Below are the code and all the weights of a small trained network. Each question names an input and a class and asks about switching units off, where a switched-off unit gives its printed mean instead of its output.

import numpy as np


def w(rows, s, z=0):
    codes = np.array(rows[::2]) - 128.0
    scale = np.full(codes.shape[1], s)
    scale[-1] = z or s
    return codes * scale


def norm(h):
    return h / np.sqrt((h * h).mean(-1, keepdims=True) + 1e-5)


def f(y):
    return np.maximum(y, 0)


def log_softmax(a):
    a = a - a.max(-1, keepdims=True)
    return a - np.log(np.exp(a).sum(-1, keepdims=True))


def net(x, mask):
    res = np.array(x, float).reshape(1, 8) / 4 @ E
    u = 0
    for l in range(3):
        y = f(norm(res) @ A[l][:, :-1].T + A[l][:, -1])
        res = res + np.where(mask[u : u + 6], y, B[l][:, -1]) @ B[l][:, :-1]
        u += 6
    return log_softmax(norm(res)[-1] @ U[:, :-1].T + U[:, -1])


A, B = {}, {}
E = w([
[129,217,91,179,186,129,97,128,167],'x0',
[55,38,200,93,165,152,77,78,28],'x1',
[97,193,104,154,159,131,213,112,171],'x2',
[101,88,159,103,166,122,176,174,164],'x3',
[224,145,174,111,211,197,107,160,101],'x4',
[168,118,139,51,110,162,254,92,157],'x5',
[126,36,61,101,144,109,77,210,190],'x6',
[89,101,215,96,105,80,135,175,145],'x7',
],0.0084)
A[0] = w([
[113,95,126,123,79,149,198,105,141,95],'L0N0',
[201,86,189,178,122,65,68,234,216,75],'L0N1',
[142,127,6,177,174,77,61,185,143,103],'L0N2',
[98,87,57,161,106,118,123,112,160,71],'L0N3',
[119,124,171,197,41,110,2,88,88,3],'L0N4',
[104,168,37,191,139,136,71,168,192,116],'L0N5',
],0.008,0.004)
B[0] = w([
[114,98,102,194,140,146,147,122,186,174],'L0N0',
[143,64,63,29,227,137,174,127,204,215],'L0N1',
[165,117,58,122,252,123,121,144,204,254],'L0N2',
[123,129,90,76,136,95,95,153,148,169],'L0N3',
[60,204,82,137,125,68,39,176,89,201],'L0N4',
[137,175,144,186,221,50,97,129,254,252],'L0N5',
],0.0082,0.0067)
A[1] = w([
[195,96,181,128,214,162,30,123,77,146],'L1N0',
[130,103,170,117,105,106,163,254,102,2],'L1N1',
[83,77,198,60,104,167,156,153,101,53],'L1N2',
[177,168,44,110,67,119,163,116,152,122],'L1N3',
[57,76,151,121,152,130,100,121,96,15],'L1N4',
[173,83,114,88,185,184,87,111,35,62],'L1N5',
],0.009,0.0058)
B[1] = w([
[148,97,86,42,44,214,164,131,125,254],'L1N0',
[163,78,106,101,183,168,81,131,153,137],'L1N1',
[140,100,165,180,191,100,113,146,229,183],'L1N2',
[133,93,90,102,15,184,143,164,58,192],'L1N3',
[175,168,127,95,27,169,125,72,129,157],'L1N4',
[169,106,121,112,11,205,203,113,168,192],'L1N5',
],0.012,0.0064)
A[2] = w([
[92,145,138,93,52,86,80,145,34,20],'L2N0',
[71,75,66,192,78,100,117,52,132,31],'L2N1',
[174,254,174,231,178,99,153,98,136,124],'L2N2',
[178,151,73,131,164,170,172,216,84,163],'L2N3',
[181,153,62,101,65,74,179,175,170,198],'L2N4',
[83,75,135,163,108,148,212,54,117,3],'L2N5',
],0.0091,0.0041)
B[2] = w([
[80,143,188,155,134,70,52,168,41,158],'L2N0',
[190,65,76,2,75,172,119,173,123,155],'L2N1',
[38,84,209,123,119,100,217,83,121,193],'L2N2',
[97,101,147,157,59,144,143,114,133,207],'L2N3',
[166,119,152,92,141,175,121,126,56,254],'L2N4',
[108,177,164,105,101,157,219,45,125,164],'L2N5',
],0.013,0.0091)
U = w([
[45,163,161,249,161,67,184,39,142,82],'0',
[143,88,41,105,226,54,75,210,220,172],'1',
[150,102,77,56,38,212,177,117,118,173],'2',
[67,139,104,102,36,76,22,159,13,1],'3',
],0.015,0.0074)

Each question gives the input, the list of numbers given to net, and the class t.
The units are the neurons (one row each of A and B). Each row of codes is followed by its name. A weight is (code - 128) times the scale printed after its matrix; where a second scale follows, it is the last column's (A, B and U).
mask holds one flag per neuron, layer by layer. A switched-off neuron (its flag False) gives its mean, the last column of its row in B, instead of its output. The means were averaged over made-up inputs and are rounded, as every weight is.
A unit's drop is (log p(t) with every unit on - log p(t) with that unit switched off) / (log p(t) with every unit on - log p(t) with every unit switched off).
The circuit of an input: a set's keep is (log p(t) with only the set's units on - log p(t) with every unit switched off) / (log p(t) with every unit on - log p(t) with every unit switched off). Starting from the 12 units with the biggest drops (on a tie, the unit counted first), units are removed one at a time, each time the one whose removal leaves the highest keep (on an exact tie, the one counted first), for as long as the keep stays at least 0.8.
units of the circuit, in order: the units of the circuit, biggest drop first
most important unit: the unit with the biggest drop
k most important neurons: the k neurons with the biggest drops, biggest first
k most important neurons of layer l: the k neurons of layer l with the biggest drops, biggest first
drop of u: that unit's drop, to one decimal
input [6,-5,4,6,-5,-5,-1,-8], class 0: units of the circuit, in order => (L2N2)
input [1,5,6,1,-7,-5,-6,3], class 3: 2 most important neurons => (L2N1; L0N5)
input [5,0,8,-5,2,-3,2,-8], class 0: units of the circuit, in order => (L2N2; L0N5)
input [-4,7,4,8,-8,1,6,6], class 1: 3 most important neurons of layer 2 => (L2N4; L2N3; L2N2)
input [-7,-4,8,8,-2,-1,5,-4], class 1: 2 most important neurons of layer 2 => (L2N5; L2N2)
input [-1,-2,-3,-6,2,-8,-4,-5], class 3: 2 most important neurons => (L0N4; L1N0)
input [5,-5,5,3,1,3,-2,1], class 0: 3 most important neurons => (L1N0; L2N2; L1N5)
input [8,4,4,-2,4,5,6,-3], class 1: 3 most important neurons => (L0N5; L1N5; L1N3)
input [-4,4,0,1,-8,-3,6,4], class 3: units of the circuit, in order => (L0N2; L1N0)
input [-3,-7,-2,-8,-1,-7,-8,-4], class 3: 2 most important neurons of layer 1 => (L1N3; L1N2)
input [-3,6,-4,7,-4,8,-5,1], class 0: 2 most important neurons => (L1N2; L1N0)
input [-4,-7,8,0,4,-4,1,5], class 1: 2 most important neurons of layer 0 => (L0N1; L0N5)
input [3,5,3,-1,-5,8,3,8], class 0: 2 most important neurons => (L1N2; L1N0)
input [1,1,1,-6,7,-7,-6,5], class 3: units of the circuit, in order => (L0N4)
input [-8,-8,-2,-2,5,-2,8,-1], class 1: 2 most important neurons of layer 0 => (L0N1; L0N2)
input [-6,-1,0,-1,2,-3,8,0], class 1: 2 most important neurons of layer 0 => (L0N1; L0N2)
input [5,0,-3,0,1,6,8,2], class 1: 2 most important neurons of layer 1 => (L1N5; L1N0)
input [3,-4,4,-7,2,1,5,-1], class 1: 2 most important neurons of layer 0 => (L0N5; L0N2)
input [-1,1,-3,-2,-6,2,-2,-7], class 3: drop of L1N0 => 0.1
input [-5,-2,-6,-2,-2,-4,4,8], class 1: most important unit => L0N1
input [1,-7,0,0,2,-8,-8,7], class 0: drop of L2N2 => 0.3
